(in the rows, 128 means zero)
Rows lie near named flat spaces through zero. A row that begins with a name and a colon came from that space; any other row is followed by the name of its block's space that it lies nearest.
zn_nf: | 154 | 152 | 150 | 138 | 146 | 125 | 124 | 123 | 134 | 143 | 136 | 125 | 129 | 106 | 107 | 119 | 131 | 138 | 143 | 122 | 125 | 129 | 121 | 121 | 122 | 135 |
zn_nf: | 140 | 170 | 171 | 139 | 136 |  93 | 122 | 117 | 144 | 151 | 129 | 120 | 128 | 129 | 107 | 142 | 117 | 157 | 140 | 127 |  98 | 100 | 141 | 162 | 108 | 131 |
rq_rr: | 135 |  95 | 120 | 133 | 112 | 136 | 128 | 124 | 130 | 127 | 140 | 123 | 122 | 153 | 134 | 117 | 114 | 118 | 107 | 135 | 118 | 116 | 119 | 111 | 148 | 131 |
bs_bf: | 167 | 149 | 152 | 139 | 153 | 136 | 130 | 124 | 140 | 145 | 129 | 147 | 134 | 117 |  90 | 100 | 124 | 144 | 109 | 134 | 129 | 104 | 122 | 116 | 140 | 121 |
ch_sr: | 120 | 120 | 127 | 119 | 124 | 124 | 114 | 140 | 119 | 123 | 131 | 119 | 116 | 138 | 154 | 149 | 126 | 114 | 126 | 129 | 136 | 114 | 120 | 112 | 128 | 123 |
bs_bf: | 120 | 114 | 121 | 142 | 121 | 131 | 128 | 113 | 128 | 124 | 145 | 105 | 123 | 110 | 126 | 126 | 136 | 120 | 153 | 108 | 128 | 151 | 126 | 116 | 130 | 144 |
rq_rr: | 134 | 125 | 131 | 135 | 122 | 125 | 128 | 120 | 131 | 135 | 136 | 119 | 129 | 134 | 129 | 126 | 123 | 131 | 129 | 126 | 111 | 133 | 125 | 135 | 127 | 138 |
ch_sr: | 101 | 102 | 122 | 137 | 119 | 138 | 119 | 118 | 128 | 115 | 126 | 126 | 121 | 157 | 147 | 142 | 124 | 123 |  72 | 123 | 135 |  80 | 136 | 125 | 156 | 108 |
ch_sr: | 130 | 162 | 144 | 115 | 122 |  94 | 151 | 133 | 145 | 139 | 102 | 153 | 143 | 140 |  93 | 122 | 111 | 160 | 149 | 155 | 101 | 127 | 156 | 186 | 101 | 124 |
bs_bf: | 176 | 167 | 141 |  93 | 159 | 127 | 126 | 174 | 118 | 142 | 112 | 161 | 132 | 110 | 121 | 117 | 128 | 126 | 152 | 158 | 149 | 140 | 104 | 103 | 105 | 120 |
rq_rr: | 159 | 127 | 148 | 114 | 113 | 100 | 129 | 146 | 137 | 143 | 134 | 130 | 117 | 154 | 116 | 122 |  97 | 128 | 152 | 159 | 104 | 111 | 119 | 120 | 118 | 133 |
ch_sr: | 110 | 132 | 108 |  91 | 127 | 129 | 112 | 163 | 100 | 118 | 111 | 132 | 128 | 149 | 199 | 170 | 135 | 110 | 116 | 139 | 138 | 143 | 114 | 137 | 105 | 121 |
bl_zh: | 157 | 145 | 144 | 115 | 144 | 125 | 122 | 148 | 128 | 138 | 123 | 145 | 125 | 130 | 121 | 123 | 120 | 129 | 123 | 146 | 136 | 108 | 116 | 111 | 126 | 117 |
bs_bf: | 115 | 121 | 121 | 138 | 116 | 127 | 128 | 112 | 127 | 129 | 136 | 110 | 132 | 133 | 144 | 137 | 131 | 131 | 128 | 115 | 108 | 148 | 130 | 150 | 123 | 143 |
bs_bf: | 158 | 149 | 151 | 165 | 153 | 144 | 126 |  95 | 141 | 150 | 145 | 121 | 140 | 105 |  99 | 104 | 138 | 151 | 105 | 105 | 111 | 126 | 122 | 132 | 141 | 141 |
rq_rr: | 123 | 157 | 126 | 131 | 142 | 137 | 123 | 119 | 119 | 138 | 121 | 125 | 149 | 126 | 160 | 146 | 146 | 144 | 105 | 114 | 107 | 159 | 125 | 173 | 109 | 140 |
bs_bf: | 101 | 124 | 117 | 146 | 120 | 133 | 121 | 103 | 122 | 127 | 139 |  98 | 134 | 126 | 161 | 151 | 144 | 130 | 123 |  98 | 108 | 158 | 130 | 158 | 121 | 148 |
dc_qf: | 130 | 122 | 128 | 110 | 123 | 123 | 114 | 149 | 117 | 127 | 127 | 127 | 118 | 152 | 162 | 148 | 119 | 114 | 118 | 141 | 129 | 113 | 114 | 116 | 124 | 122 |
dc_qf: | 160 | 177 | 151 | 132 | 167 | 141 | 111 | 129 | 121 | 153 | 125 | 135 | 144 | 118 | 147 | 136 | 143 | 147 |  93 | 120 | 117 | 131 | 109 | 145 | 115 | 131 |
ch_sr: | 121 | 106 | 110 | 131 | 134 | 156 | 113 | 129 | 112 | 117 | 137 | 119 | 123 | 126 | 162 | 135 | 143 | 107 |  99 | 113 | 149 | 130 | 110 |  97 | 146 | 126 |
ch_sr: | 123 | 122 | 138 | 110 | 116 | 102 | 101 | 151 | 116 | 126 | 142 |  99 | 100 | 139 | 169 | 169 | 119 | 103 | 163 | 130 | 131 | 116 | 113 | 100 | 111 | 132 |
dc_qf: | 134 | 133 | 129 | 148 | 125 | 133 | 140 | 102 | 138 | 140 | 134 | 123 | 144 | 126 | 114 | 112 | 130 | 147 | 122 | 119 |  98 | 152 | 133 | 160 | 127 | 146 |
bl_zh: | 123 | 126 | 120 | 116 | 118 | 116 | 129 | 139 | 122 | 124 | 132 | 116 | 122 | 116 | 136 | 136 | 130 | 116 | 177 | 128 | 130 | 161 | 125 | 122 | 109 | 141 |
zn_nf: | 124 | 130 | 120 | 121 | 135 | 133 | 125 | 137 | 119 | 121 | 129 | 125 | 124 | 104 | 132 | 132 | 141 | 116 | 153 | 120 | 150 | 147 | 123 | 109 | 122 | 129 |
rq_rr: | 120 | 130 | 122 | 143 | 125 | 136 | 133 | 106 | 130 | 133 | 129 | 121 | 143 | 133 | 136 | 127 | 135 | 142 | 108 | 116 | 104 | 147 | 133 | 163 | 127 | 140 |
zn_nf: | 127 | 125 | 119 | 135 | 128 | 141 | 128 | 118 | 124 | 130 | 131 | 123 | 137 | 131 | 143 | 127 | 135 | 130 | 111 | 120 | 117 | 146 | 123 | 140 | 130 | 137 |
dc_qf: | 123 | 136 | 135 | 130 | 116 | 108 | 136 | 120 | 137 | 134 | 127 | 122 | 131 | 134 | 117 | 131 | 120 | 140 | 147 | 131 | 105 | 134 | 141 | 157 | 114 | 136 |
zn_nf: | 152 | 169 | 176 | 135 | 133 |  85 | 120 | 123 | 145 | 155 | 137 | 114 | 121 | 124 | 102 | 139 | 112 | 151 | 166 | 131 |  97 | 107 | 134 | 147 | 102 | 138 |
zn_nf: | 145 | 117 | 139 | 118 | 108 | 102 | 129 | 140 | 135 | 135 | 139 | 119 | 113 | 145 | 119 | 126 | 103 | 120 | 164 | 148 | 112 | 121 | 122 | 114 | 120 | 136 |
bl_zh: | 156 | 120 | 135 | 133 | 130 | 136 | 135 | 127 | 138 | 136 | 131 | 143 | 130 | 140 | 103 |  99 | 115 | 133 | 106 | 143 | 122 | 108 | 122 | 115 | 146 | 123 |
rq_rr: | 126 | 115 | 124 | 141 | 114 | 130 | 138 | 110 | 137 | 131 | 132 | 125 | 136 | 144 | 121 | 117 | 121 | 137 | 113 | 128 | 104 | 132 | 134 | 149 | 136 | 136 |
rq_rr: | 122 | 150 | 132 | 130 | 138 | 125 | 128 | 123 | 127 | 131 | 122 | 127 | 136 | 112 | 127 | 136 | 139 | 138 | 137 | 118 | 127 | 143 | 135 | 148 | 114 | 131 |
dc_qf: |  98 |  91 | 122 | 123 |  99 | 110 | 128 | 132 | 133 | 108 | 129 | 121 | 106 | 152 | 125 | 139 | 110 | 111 | 136 | 137 | 140 |  88 | 144 | 109 | 143 | 112 |
ch_sr: | 143 | 161 | 123 | 121 | 134 | 125 | 151 | 128 | 130 | 142 | 115 | 142 | 155 | 109 | 111 | 110 | 136 | 150 | 161 | 134 | 105 | 193 | 132 | 175 |  96 | 149 |
dc_qf: | 132 | 115 | 107 | 129 | 139 | 157 | 136 | 130 | 121 | 117 | 129 | 137 | 132 |  98 | 116 | 104 | 145 | 115 | 135 | 120 | 159 | 156 | 119 |  97 | 141 | 128 |
bl_zh: | 144 | 132 | 146 | 131 | 123 | 107 | 130 | 129 | 138 | 136 | 139 | 119 | 117 | 119 | 100 | 120 | 116 | 129 | 170 | 132 | 122 | 124 | 129 | 114 | 121 | 136 |
zn_nf: | 130 | 136 | 138 | 125 | 136 | 122 | 128 | 134 | 133 | 126 | 121 | 139 | 123 | 121 | 107 | 125 | 125 | 130 | 131 | 133 | 144 | 103 | 136 | 117 | 132 | 113 |
dc_qf: | 141 | 118 | 106 | 131 | 126 | 150 | 141 | 123 | 123 | 131 | 134 | 129 | 143 | 117 | 130 | 104 | 137 | 126 | 135 | 125 | 118 | 182 | 115 | 131 | 127 | 149 |
bs_bf: |  90 | 106 | 119 | 128 | 115 | 127 | 126 | 124 | 129 | 107 | 119 | 129 | 119 | 146 | 136 | 144 | 125 | 121 | 102 | 126 | 145 |  89 | 147 | 128 | 145 | 106 |
zn_nf: | 128 | 138 | 146 | 135 | 119 | 109 | 128 | 117 | 140 | 140 | 127 | 124 | 131 | 155 | 126 | 136 | 113 | 147 | 111 | 134 |  94 | 105 | 139 | 163 | 123 | 129 |
bl_zh: | 155 | 131 | 131 | 113 | 135 | 132 | 130 | 148 | 126 | 134 | 123 | 148 | 129 | 135 | 122 | 113 | 119 | 125 | 123 | 150 | 133 | 123 | 115 | 111 | 129 | 122 |
bl_zh: | 132 | 146 | 137 | 109 | 133 | 113 | 129 | 148 | 128 | 129 | 113 | 144 | 127 | 132 | 122 | 134 | 121 | 132 | 139 | 146 | 134 | 115 | 133 | 133 | 115 | 116 |
ch_sr: | 118 | 149 | 125 | 115 | 114 | 105 | 134 | 132 | 124 | 137 | 120 | 118 | 141 | 138 | 154 | 150 | 127 | 140 | 158 | 133 |  91 | 174 | 134 | 184 |  88 | 150 |
rq_rr: | 130 |  93 | 116 | 121 | 107 | 133 | 140 | 135 | 135 | 120 | 122 | 147 | 126 | 167 | 118 | 108 | 105 | 123 |  98 | 156 | 124 |  99 | 131 | 120 | 152 | 114 |
bl_zh: | 122 | 115 | 115 | 124 | 117 | 132 | 140 | 128 | 129 | 122 | 122 | 137 | 134 | 138 | 125 | 118 | 124 | 128 | 123 | 137 | 124 | 136 | 134 | 138 | 131 | 127 |
bs_bf: | 155 | 135 | 133 | 126 | 132 | 126 | 133 | 134 | 130 | 139 | 135 | 129 | 130 | 117 | 114 | 111 | 124 | 129 | 153 | 135 | 121 | 149 | 117 | 119 | 120 | 140 |
dc_qf: | 112 | 102 | 112 | 126 | 111 | 127 | 138 | 128 | 130 | 113 | 129 | 127 | 120 | 125 | 114 | 119 | 125 | 116 | 149 | 130 | 142 | 132 | 137 | 112 | 137 | 125 |
bl_zh: | 150 | 142 | 147 | 134 | 147 | 131 | 113 | 129 | 127 | 139 | 137 | 124 | 122 | 119 | 128 | 130 | 130 | 128 | 118 | 122 | 133 | 109 | 114 | 108 | 132 | 126 |
| 111 | 122 | 129 | 123 | 113 | 108 | 135 | 130 | 135 | 119 | 124 | 126 | 119 | 128 | 111 | 132 | 120 | 126 | 158 | 133 | 133 | 120 | 145 | 129 | 123 | 123 |	dc_qf
| 186 | 128 | 142 | 122 | 145 | 144 | 130 | 146 | 133 | 144 | 130 | 158 | 129 | 141 | 105 |  90 | 111 | 129 |  96 | 157 | 130 | 100 | 103 |  91 | 149 | 118 |	bl_zh
| 113 | 135 | 134 | 132 | 132 | 127 | 131 | 121 | 136 | 124 | 112 | 145 | 134 | 144 | 119 | 131 | 125 | 143 |  88 | 132 | 130 |  89 | 148 | 150 | 139 | 106 |	zn_nf
| 121 |  81 | 118 | 129 |  86 | 111 | 149 | 123 | 145 | 118 | 136 | 126 | 116 | 157 |  95 | 104 |  97 | 120 | 149 | 150 | 114 | 114 | 142 | 119 | 145 | 129 |	bs_bf
| 130 | 141 | 131 | 141 | 148 | 147 | 129 | 115 | 130 | 130 | 122 | 140 | 140 | 118 | 119 | 119 | 140 | 141 |  92 | 118 | 134 | 119 | 132 | 137 | 140 | 120 |	zn_nf
| 146 | 108 | 135 | 147 | 141 | 147 | 122 | 120 | 134 | 124 | 147 | 125 | 112 | 106 |  97 | 103 | 130 | 114 | 121 | 117 | 159 |  98 | 117 |  66 | 163 | 119 |	ch_sr
| 121 | 145 | 154 | 147 | 131 | 112 | 125 | 106 | 143 | 136 | 128 | 123 | 128 | 134 | 109 | 136 | 122 | 150 | 110 | 119 | 112 |  90 | 147 | 153 | 132 | 121 |	dc_qf
| 117 | 105 | 124 | 158 | 117 | 143 | 143 |  92 | 146 | 126 | 130 | 134 | 138 | 149 | 101 | 103 | 121 | 145 |  75 | 122 | 110 | 101 | 147 | 150 | 162 | 122 |	bl_zh
| 129 | 125 | 120 | 127 | 132 | 140 | 122 | 130 | 120 | 127 | 131 | 124 | 129 | 124 | 146 | 131 | 136 | 121 | 121 | 122 | 132 | 141 | 117 | 120 | 129 | 132 |	bl_zh
| 147 | 179 | 153 |  99 | 151 | 102 | 115 | 163 | 119 | 141 | 114 | 137 | 125 | 112 | 136 | 152 | 130 | 132 | 168 | 142 | 136 | 132 | 120 | 130 |  88 | 124 |	rq_rr
| 102 | 148 | 147 | 140 | 125 |  95 | 144 | 112 | 150 | 121 | 118 | 130 | 123 |  99 |  65 | 125 | 127 | 147 | 177 | 120 | 140 | 108 | 171 | 146 | 120 | 117 |	dc_qf
| 129 | 168 | 142 | 131 | 148 | 117 | 115 | 126 | 120 | 137 | 135 | 105 | 128 |  83 | 136 | 150 | 151 | 132 | 178 | 101 | 131 | 166 | 123 | 134 |  96 | 147 |	zn_nf
| 101 | 137 | 116 | 128 | 131 | 134 | 148 | 120 | 134 | 116 | 101 | 154 | 145 | 123 | 106 | 119 | 137 | 145 | 112 | 129 | 138 | 129 | 157 | 164 | 130 | 111 |	rq_rr
| 144 | 130 | 131 | 124 | 122 | 127 | 124 | 131 | 125 | 141 | 131 | 126 | 135 | 156 | 154 | 133 | 118 | 133 | 107 | 139 |  97 | 134 | 115 | 147 | 121 | 139 |	rq_rr
| 136 | 142 | 122 | 115 | 154 | 144 | 124 | 148 | 116 | 120 | 120 | 143 | 126 |  91 | 123 | 122 | 147 | 116 | 144 | 125 | 172 | 140 | 118 |  92 | 126 | 117 |	dc_qf
| 111 | 133 | 120 | 110 | 141 | 132 | 132 | 148 | 124 | 109 | 105 | 155 | 124 | 111 | 112 | 127 | 136 | 121 | 132 | 136 | 176 | 108 | 141 | 108 | 133 |  98 |	rq_rr
| 142 | 118 | 127 | 113 | 130 | 132 | 114 | 149 | 118 | 128 | 132 | 129 | 117 | 141 | 152 | 135 | 122 | 111 | 119 | 139 | 138 | 115 | 108 |  97 | 132 | 122 |	rq_rr
| 111 | 104 | 127 | 157 | 106 | 126 | 141 |  92 | 147 | 126 | 138 | 116 | 130 | 142 | 102 | 113 | 119 | 140 | 113 | 118 | 104 | 115 | 149 | 149 | 149 | 134 |	dc_qf
| 117 | 132 | 127 | 129 | 134 | 137 | 131 | 124 | 131 | 125 | 111 | 148 | 138 | 146 | 129 | 128 | 128 | 141 |  79 | 133 | 129 | 101 | 140 | 150 | 140 | 109 |	bl_zh
| 141 | 186 | 159 |  87 | 163 | 112 | 124 | 174 | 129 | 134 |  74 | 195 | 137 | 157 | 121 | 143 | 114 | 153 |  73 | 176 | 150 |  49 | 143 | 153 | 116 |  71 |	bl_zh
| 131 | 101 | 140 | 158 | 120 | 128 | 116 | 104 | 137 | 128 | 162 |  94 | 107 | 119 | 114 | 124 | 124 | 116 | 136 | 105 | 129 | 104 | 122 |  87 | 153 | 138 |	ch_sr
| 141 | 119 | 126 | 127 | 124 | 133 | 138 | 130 | 134 | 130 | 126 | 141 | 131 | 139 | 113 | 108 | 118 | 130 | 117 | 142 | 124 | 122 | 127 | 124 | 138 | 125 |	bl_zh
| 117 | 149 | 154 | 159 | 151 | 134 | 107 |  99 | 133 | 134 | 135 | 114 | 127 | 121 | 133 | 149 | 141 | 144 |  79 |  96 | 128 |  81 | 136 | 138 | 143 | 118 |	bl_zh
| 148 | 154 | 121 |  98 | 128 | 115 | 135 | 156 | 115 | 140 | 120 | 132 | 140 | 119 | 147 | 132 | 130 | 128 | 182 | 145 | 111 | 197 | 113 | 150 |  83 | 152 |	dc_qf
| 142 | 120 | 146 | 177 | 144 | 154 | 111 |  85 | 137 | 140 | 159 | 102 | 125 | 119 | 123 | 118 | 138 | 135 |  75 |  90 | 118 |  98 | 116 | 109 | 164 | 136 |	bl_zh
| 144 | 119 | 122 | 132 | 128 | 140 | 129 | 126 | 125 | 133 | 139 | 123 | 131 | 125 | 132 | 115 | 129 | 123 | 129 | 126 | 121 | 149 | 113 | 117 | 132 | 141 |	zn_nf
| 116 | 145 | 143 | 136 | 137 | 116 | 133 | 119 | 139 | 124 | 121 | 133 | 125 | 104 |  91 | 126 | 133 | 139 | 147 | 119 | 145 | 108 | 150 | 130 | 128 | 116 |	dc_qf
